Questions about the array below. Rows and columns are numbered from 1.
1) Read off the top-left entry.
2) Read off the entry in row 1 and column 3.
3) Read off the entry in row 2 and column 3.
4) Read off the entry at the centre.
5) Read off the entry in the top-right corner.
6) Read off the entry in row 3 and column 1.
7) Read off the entry at row 1, column 2.
8) Read off the entry just left of the centre entry.
[[118 120 121 123 119]
 [128 128 128 128 128]
 [127 128 128 128 128]
 [108 124 125 124 124]
 [126 131 131 132 131]
 [115 124 126 127 124]
 [125 127 127 126 127]
 [127 127 127 127 127]
 [124 128 129 130 128]
 [127 120 120 122 119]
 [152 133 133 136 132]]
1) 118
2) 121
3) 128
4) 126
5) 119
6) 127
7) 120
8) 124

B =
[[133 126 128 131 128 131 126 144 126 126 127]
 [127 119 125 132 125 128 130 119 120 129 123]
 [126 124 129 126 128 131 130 124 127 130 125]
 [130 136 132 125 131 128 126 139 132 125 129]
 [128 126 126 125 128 127 130 135 129 127 127]
 [138 157 137 114 135 132 117 133 143 125 136]
 [128 126 128 126 131 129 129 112 129 127 126]
 [119 103 118 136 120 124 138 139 113 131 119]
 [137 152 140 113 134 132 117 127 145 125 136]
 [121 112 117 140 124 124 136 122 120 128 123]
 [139 150 140 114 139 132 121 154 142 126 135]
 [128 129 125 127 127 128 127 145 130 127 128]
 [116 103 115 141 123 124 138 112 113 129 121]]
Report the bottom-right entry.
Answer: 121
The 2nd entry, reading row by row -> 126
Report the 2nd entry on the main diagonal.
Answer: 119
Report the first entry in reading order.
Answer: 133
The fifth-last entry, reading row by row -> 138
The entry just right of the largest entry -> 137
Report the second entry from the end, reading row by row.
Answer: 129
The top-right entry: 127
The bottom-left entry is 116
The entry directly above the centre entry: 132
The smallest entry in the last row is 103
The last entry in the row that holds the largest entry: 136
The entry just left of the centre entry -> 131
Report the entry just left of the largest entry.
Answer: 138
The entry just right of the centre entry: 129
The second entry on the diagonal from the top-right corner -> 129
The entry directly above 122: 127
Report the 5th entry, reading row by row.
Answer: 128
Report the largest entry.
Answer: 157
Report the 3rd largest entry.
Answer: 152
Report the entry directly below the centre entry.
Answer: 124
The entry just right of 115: 141
The entry at the centre is 129
Report the 3rd entry in reading order.
Answer: 128

X =
[[127 137 127 127 118 115 120 129 129 122 149 136]
 [128 107 126 127 120 125 110 127 128 119 115 124]]
The 2nd largest entry: 137
The 2nd entry on the diagonal from the top-right corner: 115
Read off the entry just left of the smallest entry.
A: 128
The first entry on the main diagonal: 127
Read off the entry in the bottom-right corner.
A: 124
The entry just right of 110: 127
The entry just left of 118: 127
Read off the third entry from the end, reading row by row.
A: 119

Questions about the row below.
1) Read off the 2nd-last entry.
2) Read off the entry just right of 128.
[128 126 147 113 107]
1) 113
2) 126

Questions about the array below.
1) Report the top-left entry.
2) Report the maximum.
3) Report the first entry on the diagonal from the top-right corner.
4) Report the entry just left of the largest entry.
5) Report the entry directly below 133.
6) Report the smallest entry in the first column.
7) Report the entry just right of 147.
8) Report the largest entry in the last column.
[[140 101 101 102 102 124 139 133 140 136 124 135 128 124 102]
 [139 128 128 127 128 123 139 123 139 126 123 124 119 123 127]
 [105 137 137 138 137 134 105 139 105 134 134 137 147 134 138]]
1) 140
2) 147
3) 102
4) 137
5) 123
6) 105
7) 134
8) 138

arr =
[[122 132 126 136 126 122 152 137 146 119 109 130 127 119]
 [125 131 127 135 130 126 132 124 131 131 121 126 131 137]
 [122 133 126 136 127 123 151 136 145 122 110 131 128 123]]
The smallest entry -> 109
What is the bottom-left entry? 122
The second entry on the main diagonal: 131
What is the largest entry in the last row? 151
What is the bottom-right entry? 123
What is the 1st entry in reading order? 122
What is the entry in the top-right corner? 119
The second smallest entry -> 110
What is the entry just left of 152? 122
What is the entry just right of the largest entry? 137
What is the entry directly below the smallest entry? 121
What is the entry just right of 135? 130
The 3rd largest entry -> 146
The entry just right of 151: 136

[[109 149 109 149 111]
 [105 126 105 116 149]
 [111 142 111 137 146]
 [114 129 114 124 149]
 [109 148 109 149 111]
 [145 105 144 106 143]]
The first entry in reading order -> 109
Report the last entry, reading row by row.
Answer: 143
Report the top-right entry.
Answer: 111
The smallest entry in the last row: 105
Report the fourth entry, reading row by row.
Answer: 149
Report the entry just right of 126.
Answer: 105
The entry just left of 137: 111
Report the largest entry in the last row.
Answer: 145
The 2nd entry on the main diagonal is 126
The entry directly above 124 is 137
Report the third-last entry, reading row by row.
Answer: 144

Read these off the grid that follows.
1) Find the third entry, reading row by row.
2) Find the first entry, reading row by row.
3) Find the top entry of the column that holds the smallest entry.
4) Find the entry just left of the largest entry.
5) Find the entry directly below 120.
6) Find the smallest entry in the last column.
7) Find the entry directly below the largest entry.
8) Find the second entry from the end, reading row by row.
125,135,126,138,126,133,129,114,119,129,124,131,134,116,118
129,128,124,143,133,125,129,117,125,130,126,128,127,117,134
138,129,126,110,130,129,127,140,133,130,136,127,136,139,126
129,136,133,150,127,120,132,129,131,135,129,136,125,115,143
115,139,131,122,114,130,128,126,128,128,123,123,128,128,114
141,136,130,115,130,127,129,141,133,133,141,135,135,132,128
137,124,129,140,134,121,131,133,127,131,129,132,125,124,141
1) 126
2) 125
3) 138
4) 133
5) 130
6) 114
7) 122
8) 124

Questions about the grid below.
1) Read off the second smallest entry.
2) Read off the entry just left of 122.
3) Read off the entry just right of the largest entry.
[[115, 128, 149, 129, 149, 133, 128, 131, 123, 128], [124, 118, 145, 136, 145, 140, 117, 137, 130, 118], [128, 153, 118, 129, 118, 124, 154, 128, 137, 152], [135, 143, 120, 132, 120, 129, 144, 131, 138, 143], [156, 150, 112, 125, 111, 119, 151, 122, 134, 150], [140, 145, 129, 121, 128, 119, 146, 120, 125, 145]]
1) 112
2) 151
3) 150
